Below is a small trained network, with its code and all its weights. Each question gives an input and a class and asks what happens when units are switched off, that is, made to give their printed mean instead of their output.

import numpy as np


def w(rows, s, z=0):
    codes = np.array(rows[::2]) - 128.0
    scale = np.full(codes.shape[1], s)
    scale[-1] = z or s
    return codes * scale


def f(y):
    return np.maximum(y, 0)


def log_softmax(a):
    a = a - a.max(-1, keepdims=True)
    return a - np.log(np.exp(a).sum(-1, keepdims=True))


def net(x, mask):
    res = np.array(x, float).reshape(1, 4) / 4 @ E
    y = f(res @ A[0][:, :-1].T + A[0][:, -1])
    res = res + np.where(mask, y, B[0][:, -1]) @ B[0][:, :-1]
    return log_softmax(res[-1] @ U[:, :-1].T + U[:, -1])


A, B = {}, {}
E = w([
[172,222,123],'x0',
[126,128,127],'x1',
[24,172,178],'x2',
[7,155,50],'x3',
],0.013)
A[0] = w([
[130,223,103,105],'N1',
[97,47,107,26],'N2',
[88,94,29,50],'N3',
[182,247,59,1],'N4',
[89,198,38,14],'N5',
[190,101,33,92],'N6',
[170,191,85,80],'N7',
],0.015,0.0078)
B[0] = w([
[77,48,120,204],'N1',
[112,7,133,188],'N2',
[182,158,121,213],'N3',
[113,69,163,214],'N4',
[221,166,60,213],'N5',
[65,214,14,245],'N6',
[110,61,131,191],'N7',
],0.014,0.011)
U = w([
[85,54,101,5],'0',
[220,148,115,158],'1',
[88,145,110,251],'2',
[3,190,97,138],'3',
[83,167,118,119],'4',
],0.015,0.013)

Each question gives the input, the list of numbers given to net, and the class t.
The units are the neurons (one row each of A and B). Each row of codes is followed by its name. A weight is (code - 128) times the scale printed after its matrix; where a second scale follows, it is the last column's (A, B and U).
mask holds one flag per neuron, in row order. A switched-off neuron (its flag False) gives its mean, the last column of its row in B, instead of its output. The means were averaged over made-up inputs and are rounded, as every weight is.
A unit's drop is (log p(t) with every unit on - log p(t) with that unit switched off) / (log p(t) with every unit on - log p(t) with every unit switched off).
The circuit of an input: a set's keep is (log p(t) with only the set's units on - log p(t) with every unit switched off) / (log p(t) with every unit on - log p(t) with every unit switched off). Starting from all 7 units, units are removed one at a time, each time the one whose removal leaves the highest keep (on an exact tie, the one counted first), for as long as the keep stays at least 0.8.
circuit, biggest first: the units of the circuit, biggest drop first
unit that matters most: the unit with the biggest drop
k most important neurons: the k neurons with the biggest drops, biggest first
drop of u: that unit's drop, to one decimal
input [-6,0,3,6], class 0: unit that matters most : N2
input [2,-1,-5,-4], class 3: circuit, biggest first : (N6, N5)
input [-3,-2,-5,5], class 1: 2 most important neurons : (N3, N1)
input [5,-7,-5,-3], class 2: 2 most important neurons : (N6, N2)
input [-2,-4,-5,-2], class 3: 2 most important neurons : (N6, N5)
input [-7,4,7,5], class 0: 2 most important neurons : (N2, N6)
input [3,-2,-5,4], class 3: 3 most important neurons : (N6, N2, N1)
input [7,-4,-8,-2], class 3: 2 most important neurons : (N6, N2)
input [-3,7,-5,-5], class 2: 3 most important neurons : (N6, N5, N3)
input [-4,-7,-3,-3], class 2: 3 most important neurons : (N5, N3, N1)
input [-3,8,-6,-7], class 2: 2 most important neurons : (N6, N5)
input [5,5,5,1], class 0: 3 most important neurons : (N6, N1, N4)
input [-5,6,3,3], class 2: circuit, biggest first : (N1, N6)
input [-1,-4,1,6], class 1: unit that matters most : N5
input [4,3,4,5], class 1: 2 most important neurons : (N5, N6)
input [-2,2,-4,-1], class 3: 3 most important neurons : (N6, N5, N3)
input [2,-3,-2,8], class 1: drop of N5 : 0.4
input [-6,1,-8,2], class 3: drop of N6 : 1.4
input [5,-4,-2,8], class 1: drop of N3 : 0.1
input [3,6,-4,8], class 1: circuit, biggest first : (N5)
